Below are the code and all the weights of a small trained network. Each question names an input and a target symbol and asks about switching units off, where a switched-off unit gives its printed mean instead of its output.

import numpy as np


def w(rows, s, z=0):
    codes = np.array(rows[::2]) - 128.0
    scale = np.full(codes.shape[1], s)
    scale[-1] = z or s
    return codes * scale


def f(y):
    return y / 2 * (1 + np.tanh(0.7978845608 * (y + 0.044715 * y**3)))


def softmax(a):
    e = np.exp(a - a.max(-1, keepdims=True))
    return e / e.sum(-1, keepdims=True)


def log_softmax(a):
    a = a - a.max(-1, keepdims=True)
    return a - np.log(np.exp(a).sum(-1, keepdims=True))


def net(x, mask):
    ids = ['γδεζηθμξστφψω'.index(c) for c in x.split()]
    T = len(ids)
    res = E[ids] + P[:T]
    u = 0
    for l in range(2):
        r = res
        for j in range(2):
            rows = slice(4 * j, 4 * j + 4)
            q, k, v = (r @ M[l][rows].T for M in (Q, K, V))
            z = softmax(np.where(np.tri(T) > 0, q @ k.T / 4**0.5, -1e9)) @ v
            o = O[l][rows]
            res = res + np.where(mask[u + j], z, o[:, -1]) @ o[:, :-1]
        u += 2
        y = f(res @ A[l][:, :-1].T + A[l][:, -1])
        res = res + np.where(mask[u : u + 8], y, B[l][:, -1]) @ B[l][:, :-1]
        u += 8
    return log_softmax(res[-1] @ U[:, :-1].T + U[:, -1])


Q, K, V, O, A, B = {}, {}, {}, {}, {}, {}
E = w([
[104,252,60,133,70,178],'γ',
[175,126,72,84,210,186],'δ',
[203,154,146,61,214,125],'ε',
[161,182,243,175,52,133],'ζ',
[190,134,112,48,170,134],'η',
[193,86,196,24,158,145],'θ',
[216,108,217,240,166,68],'μ',
[163,170,159,18,176,121],'ξ',
[35,89,100,133,124,111],'σ',
[131,104,132,136,46,10],'τ',
[42,81,191,93,72,186],'φ',
[83,130,214,224,179,151],'ψ',
[195,67,117,61,155,170],'ω',
],0.014)
P = w([
[247,132,67,116,82,205],'0',
[109,147,147,99,112,114],'1',
[115,138,151,102,115,109],'2',
[117,124,153,101,118,111],'3',
[110,126,155,99,127,106],'4',
[109,118,146,108,133,109],'5',
[113,127,142,118,140,97],'6',
[111,124,154,107,136,97],'7',
[110,128,145,115,143,98],'8',
],0.011)
Q[0] = w([
[168,134,155,88,120,126],'L0H0',
[162,77,176,161,159,73],'L0H0',
[20,113,149,189,139,115],'L0H0',
[93,156,123,164,104,83],'L0H0',
[3,109,121,184,73,102],'L0H1',
[166,148,109,88,115,158],'L0H1',
[98,115,82,96,89,135],'L0H1',
[79,105,88,141,166,99],'L0H1',
],0.017)
K[0] = w([
[208,94,108,73,124,128],'L0H0',
[171,33,166,160,134,91],'L0H0',
[19,77,174,146,181,124],'L0H0',
[51,104,102,121,131,68],'L0H0',
[2,123,160,87,125,55],'L0H1',
[179,137,79,78,107,172],'L0H1',
[89,117,61,92,103,128],'L0H1',
[82,107,80,163,189,104],'L0H1',
],0.012)
V[0] = w([
[144,104,143,80,46,73],'L0H0',
[53,61,67,195,196,110],'L0H0',
[163,254,174,99,151,52],'L0H0',
[135,182,15,167,98,196],'L0H0',
[99,50,77,68,120,112],'L0H1',
[231,56,130,77,183,114],'L0H1',
[122,179,26,135,117,130],'L0H1',
[112,104,168,134,36,185],'L0H1',
],0.0081)
O[0] = w([
[162,115,180,82,84,138,151],'L0H0',
[130,64,14,174,135,91,2],'L0H0',
[128,156,234,93,168,7,163],'L0H0',
[52,237,71,160,109,109,129],'L0H0',
[116,136,67,120,59,98,89],'L0H1',
[144,254,141,162,114,137,205],'L0H1',
[134,148,63,86,144,63,98],'L0H1',
[133,96,128,97,102,203,165],'L0H1',
],0.0078,0.0074)
A[0] = w([
[159,109,172,125,165,76,169],'L0N0',
[78,90,20,161,119,132,49],'L0N1',
[2,137,123,60,101,90,175],'L0N2',
[164,181,63,139,83,108,92],'L0N3',
[178,70,147,17,190,163,225],'L0N4',
[204,33,135,94,119,134,60],'L0N5',
[136,59,173,146,81,87,251],'L0N6',
[115,89,187,101,170,90,13],'L0N7',
],0.0091,0.0027)
B[0] = w([
[140,143,42,197,136,206,213],'L0N0',
[231,110,65,87,246,48,149],'L0N1',
[163,107,7,225,133,107,174],'L0N2',
[126,139,119,115,57,111,161],'L0N3',
[3,128,49,110,196,126,247],'L0N4',
[150,218,79,159,173,86,181],'L0N5',
[126,135,190,195,56,19,212],'L0N6',
[180,117,62,150,76,166,201],'L0N7',
],0.006,0.011)
Q[1] = w([
[110,156,213,50,234,162],'L1H0',
[78,96,255,184,64,126],'L1H0',
[107,190,150,38,145,219],'L1H0',
[135,11,14,140,104,70],'L1H0',
[42,228,219,156,101,182],'L1H1',
[93,108,143,94,172,204],'L1H1',
[84,58,142,200,24,92],'L1H1',
[77,176,77,113,5,93],'L1H1',
],0.0075)
K[1] = w([
[235,108,138,9,124,163],'L1H0',
[78,71,254,126,120,107],'L1H0',
[170,145,113,39,79,175],'L1H0',
[44,110,73,153,191,70],'L1H0',
[135,122,204,105,52,140],'L1H1',
[167,87,127,106,96,191],'L1H1',
[40,18,145,149,162,59],'L1H1',
[56,151,89,152,66,73],'L1H1',
],0.0088)
V[1] = w([
[99,112,68,138,254,127],'L1H0',
[124,186,148,148,207,20],'L1H0',
[148,86,169,122,48,109],'L1H0',
[39,197,218,58,174,57],'L1H0',
[198,150,106,105,52,200],'L1H1',
[11,118,175,42,64,30],'L1H1',
[130,130,122,168,88,129],'L1H1',
[151,130,109,209,52,130],'L1H1',
],0.0059)
O[1] = w([
[78,253,145,163,149,202,11],'L1H0',
[185,144,86,244,84,228,188],'L1H0',
[158,39,153,63,87,126,89],'L1H0',
[254,103,28,165,211,187,126],'L1H0',
[157,101,116,151,143,18,252],'L1H1',
[221,125,44,15,66,175,18],'L1H1',
[113,63,118,161,95,127,162],'L1H1',
[101,34,137,187,61,89,202],'L1H1',
],0.0049,0.004)
A[1] = w([
[121,173,129,206,2,173,139],'L1N0',
[182,107,16,63,194,116,54],'L1N1',
[154,196,218,115,156,187,40],'L1N2',
[29,224,188,151,50,106,69],'L1N3',
[219,132,124,207,163,160,34],'L1N4',
[203,94,224,160,129,97,1],'L1N5',
[201,156,60,78,141,58,65],'L1N6',
[102,209,122,130,183,144,54],'L1N7',
],0.0079,0.0073)
B[1] = w([
[142,161,179,1,152,123,242],'L1N0',
[214,60,102,139,117,176,178],'L1N1',
[102,51,144,165,61,121,210],'L1N2',
[192,36,71,120,93,148,254],'L1N3',
[38,157,82,175,26,92,195],'L1N4',
[71,214,59,78,152,189,199],'L1N5',
[178,101,180,187,171,149,202],'L1N6',
[58,118,134,95,82,174,221],'L1N7',
],0.0084,0.0085)
U = w([
[183,92,100,180,82,203,36],'γ',
[127,38,218,210,149,119,176],'δ',
[154,196,64,68,133,141,119],'ε',
[141,157,253,65,123,186,131],'ζ',
[96,157,120,117,183,170,124],'η',
[111,172,157,178,76,110,106],'θ',
[138,99,53,177,166,77,223],'μ',
[204,164,174,152,188,90,254],'ξ',
[190,43,130,156,115,133,60],'σ',
[169,84,166,142,53,54,70],'τ',
[91,49,94,105,68,170,19],'φ',
[113,132,160,94,178,81,164],'ψ',
[163,110,114,98,207,173,165],'ω',
],0.0078,0.0037)

Each question gives the input, a string of symbols that net reads in full, and the target symbol t.
The units are the heads (4 rows each of Q, K, V and O) and the neurons (one row each of A and B). Each row of codes is followed by its name. A weight is (code - 128) times the scale printed after its matrix; where a second scale follows, it is the last column's (O, A, B and U).
mask holds one flag per unit, layer by layer, with each layer's heads first. A switched-off unit (its flag False) gives its mean, the last column of its rows in O or B, instead of its output. The means were averaged over made-up inputs and are rounded, as every weight is.
A unit's drop is (log p(t) with every unit on - log p(t) with that unit switched off) / (log p(t) with every unit on - log p(t) with every unit switched off).
The circuit of an input: a set's keep is (log p(t) with only the set's units on - log p(t) with every unit switched off) / (log p(t) with every unit on - log p(t) with every unit switched off). Starting from the 12 units with the biggest drops (on a tie, the unit counted first), units are removed one at a time, each time the one whose removal leaves the highest keep (on an exact tie, the one counted first), for as long as the keep stays at least 0.8.
units of the circuit, in order: the units of the circuit, biggest drop first
unit that matters most: the unit with the biggest drop
k most important neurons: the k neurons with the biggest drops, biggest first
top k neurons in layer l: the k neurons of layer l with the biggest drops, biggest first
input σ η ζ ξ ξ, target φ: top 3 neurons in layer 0 : (L0N1 L0N4 L0N6)
input γ ζ δ ψ δ ζ ξ ε, target μ: 2 most important neurons : (L0N2 L1N0)
input θ η σ γ φ η σ μ ω, target ζ: units of the circuit, in order : (L0H0 L0N2)
input φ ζ ε ε τ η, target ψ: units of the circuit, in order : (L0H0 L1H0 L0N4)
input θ ζ ξ ξ ζ σ ε δ ε, target ζ: units of the circuit, in order : (L0H0 L0N2)
input δ η σ η δ, target ε: units of the circuit, in order : (L0H1 L0H0)
input φ θ ξ ζ ω ξ ε ξ, target ψ: units of the circuit, in order : (L0H0 L0N4 L1H0)
input ε δ σ τ γ τ μ μ η, target θ: unit that matters most : L0H1
input ζ θ τ θ, target ω: top 3 neurons in layer 0 : (L0N4 L0N7 L0N0)
input φ δ ζ μ φ η ψ θ ξ, target ψ: units of the circuit, in order : (L0H0 L1H0 L0N4)
input τ μ ξ σ, target μ: units of the circuit, in order : (L0H0 L0N1)
input τ ζ ε, target σ: 2 most important neurons : (L0N4 L1N1)
input σ τ ξ γ θ θ ε ξ, target φ: 4 most important neurons : (L0N4 L1N3 L0N1 L1N7)
input ζ η τ ζ ψ σ η, target ω: unit that matters most : L1H0
input σ ω ε μ ε ω δ τ ε, target φ: 3 most important neurons : (L0N4 L0N1 L1N3)
input ψ τ ζ σ ψ δ ζ μ η, target η: top 2 neurons in layer 0 : (L0N4 L0N6)
input θ τ η μ, target θ: 3 most important neurons : (L1N4 L1N5 L0N5)
input ξ σ σ σ ζ ξ ω ξ, target γ: top 2 neurons in layer 0 : (L0N2 L0N7)
input η ξ η ε η, target ξ: top 2 neurons in layer 0 : (L0N4 L0N3)
input σ η ψ η γ η η ψ ε, target φ: top 2 neurons in layer 0 : (L0N1 L0N4)
input ζ ζ η ε, target ω: unit that matters most : L1H0
input ξ φ ε δ φ θ, target γ: top 3 neurons in layer 0 : (L0N7 L0N2 L0N0)
input μ ζ σ δ σ γ, target ε: top 3 neurons in layer 0 : (L0N6 L0N7 L0N0)
input ε ω δ ζ ξ τ σ ω, target θ: top 2 neurons in layer 1 : (L1N4 L1N3)
input ψ δ η φ η, target η: top 2 neurons in layer 1 : (L1N7 L1N3)
input ω η ε, target τ: 2 most important neurons : (L0N4 L1N3)
input ξ μ σ ε τ ξ θ ε, target γ: 2 most important neurons : (L1N1 L0N7)
input ψ ψ γ τ δ ξ θ, target η: unit that matters most : L0N4
input τ ψ ξ η μ ψ θ θ, target σ: top 3 neurons in layer 0 : (L0N4 L0N0 L0N7)
input σ γ ζ ε ψ σ η, target φ: 4 most important neurons : (L1N3 L0N1 L1N7 L0N6)
